Below is a small trained network, with its code and all its weights. Each question gives an input and a class and asks what happens when units are switched off, that is, made to give their printed mean instead of their output.

import numpy as np


def w(rows, s, z=0):
    codes = np.array(rows[::2]) - 128.0
    scale = np.full(codes.shape[1], s)
    scale[-1] = z or s
    return codes * scale


def norm(h):
    return h / np.sqrt((h * h).mean(-1, keepdims=True) + 1e-5)


def f(y):
    return y / 2 * (1 + np.tanh(0.7978845608 * (y + 0.044715 * y**3)))


def log_softmax(a):
    a = a - a.max(-1, keepdims=True)
    return a - np.log(np.exp(a).sum(-1, keepdims=True))


def net(x, mask):
    res = np.array(x, float).reshape(1, 3) / 4 @ E
    u = 0
    for l in range(2):
        y = f(norm(res) @ A[l][:, :-1].T + A[l][:, -1])
        res = res + np.where(mask[u : u + 4], y, B[l][:, -1]) @ B[l][:, :-1]
        u += 4
    return log_softmax(norm(res)[-1] @ U[:, :-1].T + U[:, -1])


A, B = {}, {}
E = w([
[138,187,168,116,165,149,159,254,233],'x0',
[28,132,144,39,91,112,209,174,136],'x1',
[64,167,196,153,117,30,107,28,238],'x2',
],0.0068)
A[0] = w([
[83,124,103,141,103,89,121,107,34,68],'L0N1',
[110,130,114,170,21,78,135,73,35,75],'L0N2',
[79,163,130,38,80,160,212,117,90,5],'L0N3',
[93,59,196,2,31,66,169,132,114,44],'L0N4',
],0.0073,0.0036)
B[0] = w([
[138,198,114,185,66,54,132,185,95,197],'L0N1',
[131,158,236,163,155,101,113,255,136,255],'L0N2',
[97,45,116,162,102,151,130,59,242,209],'L0N3',
[197,59,136,63,84,195,88,107,153,245],'L0N4',
],0.0099,0.004)
A[1] = w([
[171,73,44,105,154,163,176,121,35,117],'L1N1',
[219,102,165,185,187,160,54,60,114,41],'L1N2',
[120,128,216,155,145,85,254,210,175,252],'L1N3',
[103,144,210,95,139,38,104,17,159,29],'L1N4',
],0.0078,0.0031)
B[1] = w([
[93,127,45,110,134,126,113,125,82,185],'L1N1',
[132,5,144,87,73,174,108,110,193,209],'L1N2',
[167,118,125,168,114,101,99,101,72,254],'L1N3',
[66,158,65,150,156,167,193,148,112,234],'L1N4',
],0.015,0.0067)
U = w([
[118,1,141,71,62,147,111,80,209,91],'0',
[57,130,29,123,198,140,183,125,92,252],'1',
[238,166,192,157,136,61,112,183,155,226],'2',
[188,73,131,124,137,100,163,85,141,79],'3',
],0.0089,0.0038)

Each question gives the input, the list of numbers given to net, and the class t.
The units are the neurons (one row each of A and B). Each row of codes is followed by its name. A weight is (code - 128) times the scale printed after its matrix; where a second scale follows, it is the last column's (A, B and U).
mask holds one flag per neuron, layer by layer. A switched-off neuron (its flag False) gives its mean, the last column of its row in B, instead of its output. The means were averaged over made-up inputs and are rounded, as every weight is.
A unit's drop is (log p(t) with every unit on - log p(t) with that unit switched off) / (log p(t) with every unit on - log p(t) with every unit switched off).
The circuit of an input: a set's keep is (log p(t) with only the set's units on - log p(t) with every unit switched off) / (log p(t) with every unit on - log p(t) with every unit switched off). Starting from all 8 units, units are removed one at a time, each time the one whose removal leaves the highest keep (on an exact tie, the one counted first), for as long as the keep stays at least 0.8.
circuit, biggest first: the units of the circuit, biggest drop first
unit that matters most: the unit with the biggest drop
top k neurons: the k neurons with the biggest drops, biggest first
k most important neurons of layer l: the k neurons of layer l with the biggest drops, biggest first
drop of u: that unit's drop, to one decimal
input [-6,4,-1], class 2: top 3 neurons : [L0N2, L0N1, L1N2]
input [2,-6,-5], class 0: top 3 neurons : [L1N2, L1N4, L0N1]
input [-4,8,-7], class 0: circuit, biggest first : [L0N3]
input [4,-6,7], class 1: top 4 neurons : [L1N4, L0N4, L0N2, L0N3]
input [-8,-6,-3], class 2: top 3 neurons : [L0N2, L0N1, L0N4]
input [3,1,1], class 3: 3 most important neurons of layer 0 : [L0N2, L0N4, L0N1]
input [6,-6,7], class 1: circuit, biggest first : [L1N4, L0N2]
input [4,0,3], class 2: 2 most important neurons of layer 1 : [L1N3, L1N1]
input [-8,5,-7], class 2: top 4 neurons : [L0N2, L0N1, L1N4, L1N2]
input [-1,8,-5], class 0: top 2 neurons : [L0N3, L1N4]
input [6,5,0], class 2: top 3 neurons : [L1N2, L1N3, L1N4]
input [6,-6,0], class 0: 2 most important neurons of layer 0 : [L0N2, L0N1]
input [3,-6,-1], class 0: top 2 neurons : [L1N2, L0N2]
input [4,8,-4], class 0: unit that matters most : L0N3
input [8,6,-2], class 2: top 2 neurons : [L1N2, L1N3]
input [-6,6,7], class 1: top 2 neurons : [L1N4, L1N2]
input [8,3,-5], class 2: top 2 neurons : [L1N4, L1N3]
input [-8,6,-2], class 2: top 3 neurons : [L0N2, L0N1, L1N2]
input [1,-4,5], class 1: top 2 neurons : [L1N4, L0N4]
input [-8,3,2], class 2: unit that matters most : L0N2
input [8,4,8], class 1: 2 most important neurons of layer 0 : [L0N2, L0N1]
input [0,1,6], class 1: drop of L1N1 : 0.0
input [-6,-3,-3], class 2: drop of L0N1 : 0.1
input [0,6,7], class 1: drop of L1N4 : 1.7
